In the rows, zero is written as 128.
Each row has a class, written after it.
[137 131 150 139 137 163 135 126 139 132 186 140 144 123 125 118  60 133
 123 136 149 145 109 116 162 132 145 136 141 125 118 137 117  97 147 124
 113 138 121 119 106 123 117 125 146 109 131 114 150 117] => <133>
[133 122 121 114 141 110 138 140 122 106 188 113 128 111 153 104 132 109
 175 142 156 127 104 136 151  98 156 142 112 129 141 117 147 134 120 141
 146 127 134 117 130 106 133  90 122 105 108  91 138  91] => <190>
[108 120 127 138 149 121 112 150 133 163 127 108 118 172 125  92  68 143
 112 136 130 113 127 130 135 139 127 101 139 135 100 128 160 127 119 130
 141 101 104 174  86 148 122 138 139 124 124 144 148  94] => <110>
[107 132 127 132 115 140 133 125 134 150 138 137 133 101 136 123 116 137
 156 129 151 164 138 150 114 107 137 122 120 104 130 122 142 163 122 122
  98 133 151 127 138 145 142 172 137 127 132 142 120  99] => <121>
[152 157 131 123 144 102 127 169 149  97 165 124 132 104 127 112 132  84
 149 129 163 140 102  89 142 129 141 186 127 132 149 108 115 124 132 139
 138 132 131 126 141 106 124  56 123  99 128  91 123 140] => <88>
[121 132 125 128 146 138 113 145 127 143 119  96 123 160 127 101  77 143
 103 121 120 101 150 136 111 117 146  99 155 131 102 122 166 134 141 137
 146 118 108 167  96 149 123 143 124 126 110 129 132 131] => <144>
[128 122 149 161 131 150 135 121 148 122 132 131 137 127 136 127  73 144
 166 110 144 138 117  83 136 160 144 139 134 135 124 113 100 131 130 145
 123 155 155 119 150 109 112 118 140 124 135 121 118 156] => <133>
[128 124 130 145 132 150 120 145 149 108 131 141 140 134 133 127  77 157
 146 116 139 133 123 108 124 155 122 141 139 136 111 122 112 135 130 139
 132 148 138 130 153 103 115 128 148 116 126 120 146 153] => <133>
[114 111 111 138 134 125 124 146 142 112 124 111 113 154 146 100 115 135
  82 117 140 103 131 160 103 127 167 112 132 133 107 149 134 101 137 133
 143 108 121 135 103 178 122 119 114 144 100 140 151 119] => <59>
[101 107 133 125 126 128 146  96 107 117 114 109 160 207  96 114  93 134
 115 103 133 102 129  95 219 151  96 144  94 123  89 148 130 100 109 144
 177  81 132 118  79 126 118 108 152  84 179 109 148 103] => <121>
[111 113 149 137 131 146 119 107 145 106 153 135 114 124 125 130  92 104
 115 122 129 134 123 126 136 137 124 137 126 113 126 163 117  65 132 113
 117 147 138 108 125 118 123 132 126 122 128 128 145 116] => <59>
[122 135 145 118 114 148 127 140 128 131 105 120 139 120 138 113 121 132
 137 144 123 138 137 135 132  90 147 156 138 129 130 131 137 178 141 124
  97 142 134 132 114 122 141 156 132 124  97 137 137  79] => <144>
[125 136 122 139 139 109 105 171 143 138 120  95 127 171 128 106  74 132
  96 149 128 105 127 143 125 138 126  85 157 139 122 123 151 144 130 126
 151 114 109 155  87 156 127 134 136 135 114 127 137 120] => <110>
[126 107 124 106 116 116 114 139 141 110 123 107 153 159 120 122 117 116
 107 121 143 124 162 143 128 120 130 145  81 131 128 143 122  85 131 134
 143 112 137 104  89 133  88 138 140 125 125 116 155 108] => <96>
[130 131 151 130 131 147 130 112 131 133 160 123 148 147 133 137  83 139
 109 141 128 134 107 122 154 114 139 133 144 115 123 158 124 111 133 126
 120 134 132 109 105 140 102 136 134 124 127 127 150 120] => <96>
[172 133  91  90 119 125 112 146 148 125  64  99 110 148 126 117 122  91
  75  91 145 138 147 166 122 167 166 124 117 114 139 128 106  75 141 120
 132 100  96 110 127 150  95 164 108 121 119 137 126 121] => <110>
[119 125 107 135 127 112 107 140 140 145 121 118 121 152 118 123 103 119
 104 123 113 114 140 148 104 109 136  65 171 129 113 118 154 145 149 147
 152 101 114 145 120 155 147 144 135 155 105 114 136 148] => <88>
[ 98 143 152 128 128 124 124 138 117 141 115 131 136 124 125 127  96 129
 135 138 141 138 132 138 127 121 137 152 139 114 132 127 125 175 125 127
 107 126 130 137 131 124 142 141 127 122 108 141 139  99] => <110>
[138 131 149 149 124 136 128 120 128 136 182 119 157 159 130 153  86 135
 116 137 119 134  99 122 141 112 149 130 148 119 125 147 114 132 132 146
 129 154 158 105 126 124 109 124 147 118 119  95 129 129] => <88>
[153 127 142 110 159  92 166 137 150  75 115 131 130 127 140 167 126 124
 143 141 123 150  84 111 126 106 150 176 149 134 177  98 144 145 142 147
 136 162 159 149 171 143 136  83 118 106 130 116  99 138] => <133>
[108 125 157 122 121 137 135 110 135 121 110 119 139 101 128 135 135 138
 124 139 130 139 137 130 105  99 157 145 140 120 116 138 125 176 140 129
 114 154 145 116 147 142 146 150 107 144 111 140 124 114] => <190>
[108 129 134 148 125 149 120 130 129 125 134 122 130 114 126 129  64 143
 137 120 148 135 120 116 132 159 113 142 124 143 125 116 124 138 120 140
 132 147 135 130 148 109 111 138 136 126 131 112 134 174] => <139>
[114 124 141 148 125 154 128 140 141 120 133 113 136 108 114 110  78 137
 150 102 155 138 147 117 113 147  96 116 105 129 112 131  94 134 137 158
 157 147 129 109 146  99 129 153 130 141 131  99 119 183] => <190>
[148 143 133 154 138 135 106 104 123 126 167 152 117 145 131 122  91 135
  85 127 131 149 115 132 136 135 107 120 139 123 117 148 145  96 140 123
 125 144 137 104 133 129  90 141 135 126 155 127 146 149] => <139>
[142 101 102 119 106 130 127 139 140 135 136  99 125 192 112 121 122 119
 108 123 112 109 154 148 124 112 154 145 106 157 117 136 129  93 133 145
 149 130 122 140  97 136 120 128 135 118 123 105 158 106] => <133>
[132 131 146 141 135 151 141 114 142 123 152 146 141 146 116 151  99 132
 119 141 119 140 111 119 154 117 125 123 139 127 132 147 127 118 133 138
 131 136 133 132 123 136 117 139 134 124 119 123 142 112] => <133>
[112 137 147 135 108 114 136 141 134 138 107 126 128  97 119 128 114 127
 116 143 137 144 149 131 127 103 136 141 137 110 137 127 123 169 127 126
 111 135 133 130 141 136 145 147 116 144 107 130 124 102] => <139>
[175 134  98 109  90 107 124 167 148 122 134 108 173 188 115 107 103 182
 101 159 109  98 146 144 150 123 150 105 148 117 133 136 153 150 123 147
 141  98 120 143  76 156 127 131 168 117 128 121 126 115] => <121>
[120 122 153 137 131 144 125 115 138 127 147 129 137 146 137 136  89 130
 111 143 127 142 109 116 168 110 121 137 125 121 130 136 125 110 125 134
 125 137 142  98 116 138 108 139 133 128 130 118 143 125] => <139>
[ 98 139 148 132 130 151 117 126 114 143 113 136 129 104 122 112 116 116
 150 123 137 149 142 139 121  98 129 160 119 130 135 126 139 156 129 135
 101 139 151 138 132 120 149 141 133 127  89 144 125 112] => <144>
[176 107 101 120 117 122 119 109 169 118 142 114 118 176 142  90 133 148
  96 123 131 118 122 125 142 136 165 142 130 135 120 133 130  89 113 148
 139 130 148 126 138 152 122 106 134 122 138 114 158 120] => <59>
[128 142 132 127 144 105 118 128 133 151  79 113 128 182 130 103 102 112
  91 137 120 101 127 119 102 112 165 113 168 113 107 115 145 174 145 133
 148 127 107 131 111 161 121 134 134 135 123 136 137 124] => <152>
[124 126 140 142 133 146 112 139 146 109 143 127 142 112 130 111  76 130
 144 116 155 127 126  99 118 167 138 138 143 132 118 123 109 135 125 134
 131 138 141 113 145 103 114 117 135 131 118 110 129 161] => <190>
[120 120 140 148 137 167 143 117 143 110 178 146 134 149 128 133 100 121
 117 110 136 137 104 118 145 134 132 116 160 101  89 152  96  96 132 124
 123 118 140 118 124 144 122 109 140 120 136 118 148 129] => <59>
[114  92  99 105 108 128 148 126 165 139 148 120 119 166 117 111 142 117
 110 119 112 116 140 142 146 108 176 159  93 158 112 136 140  75 134 149
 150 124 133 142  96 154  98 130 115 132 123 116 151  86] => <133>
[141 120  95 102 112 114 131 146 151 130 123 122 146 177 115 113 121 138
  95 119 120 114 142 150 144 106 156 136 109 133 127 141 144  85 115 133
 138 101 124 130 107 128 103 133 134 115 119 120 164 118] => <96>
[102 124 159 113 127 144 146  96 149 163 178 113 128  91 159  94 111 119
 170 129 148 151 117 137 138  83 163 135  93 124 123 115 136 147 115 142
 108 144 144  88 161  97 145 135 141  98 112 109 139  78] => <152>
[116 112 112 131 124 111 109 166 160 152 121  96 118 151 123 121  98 109
 104 147 118 111 123 136 112 120 120  77 168 146 114 115 135 146 126 111
 162 110 113 168 107 164 140 141 130 141 108 118 129 109] => <152>
[136 103  80 117 106 109 129 135 141 143 128 115 133 164 114 119 119 124
 119 116 105 116 144 129 144 128 158 127 126 132 135 130 137 115 109 146
 151  90 131 145 115 148 108 124 126 134 132 113 135 109] => <121>
[111 136 144 120 130 128 141 135 130 137 116 132 131 100 129 130 111 127
 132 131 123 134 140 134 125 102 148 151 137 114 148 122 141 168 126 131
 107 140 146 144 131 133 129 149 104 135 100 131 115 103] => <144>
[106 136 144 119 112 123 142 121 138 142 135 133 131 101 137 130 130 122
 150 152 139 133 133 141 117  88 155 147 127 117 143 123 126 175 129 143
 122 143 131 126 137 140 152 151 136 144  97 129 134  90] => <152>
[110 127 220 150  92 151 129 153 120 154  71 107 183 167 124 131  13 201
  46 141 131  74 153  60 208 200  99 154 146 207 155 133 119 167 115 134
 145 107 125 108  49  77 111 190 183 126  88  87 142  69] => <133>
[136 116 145 152 136 137 124 144 137 109 145 129 157 132 114 119  80 148
 135 139 139 118 120 103 121 160 121 143 148 133 101 116 105 169 138 131
 134 170 136 130 134 100 126 100 139 124 131  94 150 141] => <133>
[117 106 153 142 125 146 142 119 130 121 150 125 132 123 139 152  77 111
 116 118 139 129 119 107 120 105 134 127 125 120 126 157 118 106 135 116
 117 141 138 103 132 127 111 139 105 133 114 111 140 137] => <190>
[162 169 131  95 126 122 145  98 113 143  51 119 104 130 122  96 169  92
  91 132 158 126 122 132 154 144 128 115  94 102 120  96  95 168 125 124
  95 131  95  66 213 121 155 133  61 110  94 156  79 190] => <152>
[142 102  95 116 108 133 129 140 139 150 128 120 131 178 123 113 123 126
 111 123 122 117 133 133 152 115 156 132 110 132 120 140 130 106 121 138
 145 108 118 123 111 146  97 124 122 123 122 111 159 104] => <133>
[ 91 126 132 132 118 123 128 144 138 132 136 139 141 110 145 122 108 129
 146 138 144 147 129 139 103  84 150 141 136 118 122 131 123 178 137 134
 128 138 146 122 148 142 134 142 143 136 102 131 142 100] => <152>
[140 115 161 146 154 142 120 101 150 151 190 145 130 154 123 135 101 159
 110 175 135 142 123  95 148 113 148 156 133 147  97 109 130 107 114 148
 115 147 150 156 138 141  74 114 131 116 134 131 139  94] => <133>
[112 155 137 128 133 135 119 128 128 128 126 124 153 123 142 119 128 149
 135 151 135 137 130 164 120  93 144 140 123 128 126 130 128 172 132 127
 114 149 137 114 122 127 140 159 139 129 110 140 156 108] => <96>
[141 139 113 116 147  94 129 173 119 112 152 126 129 160 126 114 121 109
 150 139 157 124 124 117 150 123 113 151 107 128 135 117 152 120 117 131
 151 125 116 145 123  89 129 116 140  97 103 110 154  82] => <110>
[152 114  98  98 129 138 125 133 138 133 143 113 139 179 121 109 105 131
 101 120 121 125 146 133 137 123 169 145 117 138 134 133 152  94 127 146
 136 103 122 146 112 136  94 136 131 115 122 113 148 114] => <144>
[ 85 126 131 155 124 158 106 136 119 136  93 147 145 130 139 148 102 139
 150 108 143 108 154 100  97 129  84 125 100 163 112  93 122 137 120 151
 149 122 133 161 127 121  99 157 162 149  95 112 145 181] => <139>
[134 126 132 151 130 150 123 126 146 102 125 142 134 116 128 125  88 145
 133 107 142 133 116 104 116 162 129 135 140 138 127 132 106 126 124 129
 128 140 149 113 170 114 117 117 137 123 132 114 137 174] => <59>
[160 139 145 133 133 146 131 135 130 137 170 109 127 147 142 136  77 118
 117 155 129 131 100  88 179 124 131 113 165 108 152 133 146 144 113 125
 122 144 129 116 129 140 127 136 106 114 107 102 120 103] => <121>
[124 125 110 113 143 111 130 145 133 128 166 134 138 134 129 109 117 116
 155 140 159 135 108 134 137 106 129 152 123 115 128 101 151 138 111 143
 143 118 135 143 132 114 138  99 150 104 115  96 153 100] => <121>
[151 139 117 113 133  79 132 143 139 116 147 128 124 122 130 124 125 100
 145 145 145 124 117 124 107 109 123 152 119 149 165 108 146 132 121 145
 152 128 129 143 156 110 145  87 163 113 102 102 128 127] => <152>
[132  98 104 112 127 126 139 122 122 118 130  93 107 195 122 133 165 102
 113 129  95 104 154 148 115 116 144 114 115 139 122 136 161 122 135 147
 144 115 118 133  90 154 102 126 108 148 136 125 127 103] => <144>
[130 118 156 134 123 158 137 108 144 110 152 139 141 130 123 130 101 134
 100 150 132 134 115 116 153 123 150 137 142 112 133 158 127 109 137 132
 116 139 136 114 111 157 109 121 134 134 131 120 143 108] => <59>
[141 113 170 153 140 156 140  99 150 123 153 152 131 122  96 152 110 141
 122 148 142 140  91 137 151 126  90 145  98 128 101 162 110  96 125 115
 113 140 139 111  90 147 102 141 117 115 144 154 154 104] => <133>
[147 130 117 102 128 109 132 142 138 112 136 114 135 135 133 106 124 126
 137 140 145 128 110 116 158 126 126 158 109 138 141 108 146 127 121 140
 152 126 118 128 137 101 126 108 141 102 122  93 144 117] => <139>
[114 110 137 140  75 134 148  85 171 121 124 134  87  66 126 125 166 100
 160 107 169 140 127 133 107  57 189 154 136 120 110 125 106 123 141 129
 121 140 159 118 179 148 143 123  59 137 104 105 167  97] => <59>
[160 129 109 103 124 113 130 127 124 125 146 138 133 156 127 102 128 123
 169 138 146 120 103 126 154 120 133 148 121 114 133 104 160 111 113 145
 144 119 128 137 133 100 136  92 172  87 116  92 133 100] => <121>
[115 123 116 136 128 134 114 166 147 136 106  97 141 175 125 106  99 149
  95 131 115 104 137 129 115 122 129  53 169 116  88 142 149 141 139 119
 147 111 103 154  98 159 133 138 126 148 100 139 141 135] => <96>
[102 140 152 137 120 127 118 139 116 136 108 128 146 121 131 112 117 134
 137 148 139 141 134 128 135 109 127 142 142 128 120 127 123 186 133 119
 108 137 145 109 126 122 137 138 143 136 109 137 135 101] => <96>
[133 106 112 103 124 124 121 124 146 142 134 107 132 183 112 122 122 112
 110 121 117 120 142 136 138 117 145 142 116 124 128 132 144  97 119 144
 135  99 136 148  88 145 101 135 119 125 125 130 139 112] => <144>
[128 100 124 104 134 134 134 164 152 128 137 147 141 106 108 129 106 108
 150 111 131 150 101  85 109 146 138 177 161 115 136 124 115 138 113 137
 121 114 136 131 163 112 118  76 136 136 112 111 122 165] => <190>
[111 119 169 130 139 162 153 124 148 121 118 122 128 134 144 140  85 116
 136 128 124 144  67 132 168 114 109 145 156 125 151 128 108 167 127 145
 127 100 119 103  83 163 150 118 141 127 169 125 149 133] => <152>
[149 135 118 108 152  90 129 165 124 117 132 105 128 148 141 116 119  99
 151 143 129 118 104  99 151 129 129 143 146 139 158 101 143 153 116 134
 150 106 110 132 137 107 145  71 143 109 112  98 138 108] => <110>
[123 117 119 136 122 114 120 172 144 136  97 109 131 164 124 114 114 139
 105 132 124 101 141 137 118 115 138 101 136 137 112 114 144 133 132 132
 135 113 119 172  88 159 150 135 131 137 106 128 128 118] => <88>
[133 132 147 127 127 149 134 113 157 124 167 132 140 143 130 141  95 129
 114 130 128 142 105 122 147 127 110 130 138  95 124 145 123 111 123 140
 119 143 141 133 113 133 123 148 128 120 126 127 133 119] => <121>
[123 140 138 126 110 123 118 129 131 135 119 123 137  99 131 113 132 135
 134 143 127 145 143 141 131  98 126 135 138 143 132 108 124 181 134 130
 122 131 146 126 146 136 172 142 143 134 103 115 126 109] => <139>
[153 121 150 144 125 145 136 134 137 108 156 113 135 170 122 149  92 121
  84 140 118 132 115 111 149 133 123 144 139 118 124 155 115 133 132 136
 106 164 136  97 117 130 115 127 117 127 148 109 141 135] => <88>
[154 132 119 104 142  90 131 140 142 113 147 111 124 137 122 108 114 105
 133 135 140 120 112 120 150 129 141 160 123 146 145 104 147 107 118 142
 143 125 124 143 136  99 139  77 139  99 114 100 144 111] => <110>
[115 136 144 130 114 142 150 128 119 120  91 111 138 113 132 129 128 121
 137 119 131 139 124 125 132 110 158 143 137 114 151 141 126 169 129 136
 111 137 138 119 141 129 158 121 134 122 105 134 121 117] => <59>
[113 134 137 143 140 142 121 145 141 118 144 136 135 118 133 125  71 134
 139 124 155 134 118 101 125 154 117 137 134 129 123 115 116 146 123 134
 138 147 134 126 154 119 113 131 134 124 129 121 128 165] => <152>
[131 107  90 131 122 108  98 186 130 138  80 100 112 145 125  85 110 145
 149 109 131 113 175 135 100 118 113  90 146 122  82 113 168 158 132 117
 138  87 110 153  92 133 125 142 155 129 141 153 137 105] => <144>
[120 121 146 103 155 129 150 112 131 122 152 101 116 137 124 103 118 105
 128 126 155 146  93 139 151 147 139 140 119 137 133 113 162 100 139 149
 141 133 114 138 122 109 156  96 146 109 126 109 132  97] => <110>
[112 127 126 127 129 113 114 156 156 139 143  96 128 158 125 112  85 130
 101 144 137 109 134 141 101 120 148 102 156 133 108 121 140 134 137 135
 149 111 109 164  92 166 135 130 133 132 117 139 133 130] => <152>
[119 131 134 124 123 102 125 158 153 131 115 112 119 144 147  87  97 142
 145 119 108 113 140 128 142 130  98  61 143  94 115 135 136 156 125 161
 147  76 101 177 116 133 141 123 122 126  98 138 113  95] => <110>
[125 131 132 135 134 116 117 165 143 145 120 115 125 138 125  90  73 143
  90 134 137 120 136 150 122 125 149 108 148 139 120 127 137 118 140 110
 130 100 106 134  89 146 113 141 120 133 128 126 144 115] => <96>
[120 118 143 155 124 144 126 155 146 109 122 132 145 131 125 134  85 138
 130 107 130 124 119  97 126 143 131 146 123 142 127 134 128 127 127 137
 122 151 154 121 124 118 111 120 135 126 124 114 129 156] => <88>
[126 120  90 101 103 109 148 116 162 145 135 115 137 168 121 130 118 136
 122 126 121 122 135 157 155  98 177 135 115 144 141 112 148 100 113 159
 160 100 136 154 109 151 115 148 165 114 150 115 141 107] => <152>
[ 95 106 187 155 131 159 109 115 130 128 175 154 178 160 131 147  72 166
 147 174 134 131  94  96 146 115  87 131 139 143  77 148  85 157 144 102
 123 125 144 111 103 115 108 146 144 109 120 122 171  96] => <133>
[119 119 151 142 139 169 114 115 135 120 177 143 136 154 136 109  79 135
 111 142 141 143 110 106 164 142 123 160 122 138 122 155 113  72 131 117
 109 135 134 138  95 132 118 132 145 111 147 132 160 111] => <59>
[103 116 129 132 124 147 109 150 147 145 130  91 126 150 132  99  93 132
  98 146 139 121 122 141 125 125 122  89 152 153  92 144 139 136 130 108
 125  91 102 145  93 158 138 127 134 137 106 141 159 110] => <96>
[123 151 129 142 140 151 108 154 139 119 119 127 154 120 120 113  62 147
 147 110 146 123 123 110 128 167 118 132 144 138 125 124 113 147 118 127
 145 134 130 124 143 106 118 132 146 117 119 108 146 173] => <96>
[112 124 139 139 117 140 132 120 126 131 122 124 132  98 138 123 145 130
 138 137 139 139 130 143 117  91 164 143 130 125 132 129 121 164 120 125
  99 141 149 117 147 133 157 123 125 133 102 136 146 101] => <59>
[124 130 148 140 130 147 129 112 138 128 168 145 142 146 130 139  96 124
 123 138 133 141 107 110 150 112 116 124 144 111 112 140 130 112 132 120
 115 133 149 118 112 141 122 137 142 119 130 127 134 113] => <121>
[148 128 119 111 135 116 130 133 130 107 157 120 136 126 147 104 149 123
 163 138 156 130  97 116 148 124 145 141 134 131 140 105 156 120 128 138
 138 123 129 137 124  99 141  82 173 100 120 108 143 102] => <59>
[120 123 145 151 152 146 112 149 135 109 146 124 121 112 151  87  62 114
 156 107 149 142 116  94 119 185 120 121 137 148 122 115 104 137 155 107
 118 151 127  96 143  97 138 124 121 132 137 109 134 148] => <110>
[116 126 133 152 134 158 125 121 138 116 145 134 141 118 132 116  69 146
 136 113 149 132 118  98 128 162 145 126 143 135 125 133 130 127 123 133
 122 140 143 108 157 107 117 119 154 124 125 119 144 167] => <59>
[146 133 125 108 138  99 126 139 132 121 142 123 129 131 136 107 108 117
 144 136 146 124 105 116 158 129 129 147 118 135 147 111 142 118 118 138
 145 117 124 123 143 105 122  89 139 100 113  98 138 111] => <110>
[144 146  81 112 128 123 162 178 156 129 252 152 127 106 123 109 112 134
 160 120 128 140 105 103 159  91 132 119 155 140 114 126 184  94 130 136
 149 106 129 141 131 128 134  93 171 105 122  99 123 132] => <121>
[134 119 128 139 129 153 124 121 126 129 166 106 131 160 154 128  88 131
 102 143 129 138 120  99 173 136 139 123 166 122 133 133 118 122 121 141
 120 133 135 102 128 139 127 110 169 137 146 113 137 135] => <59>
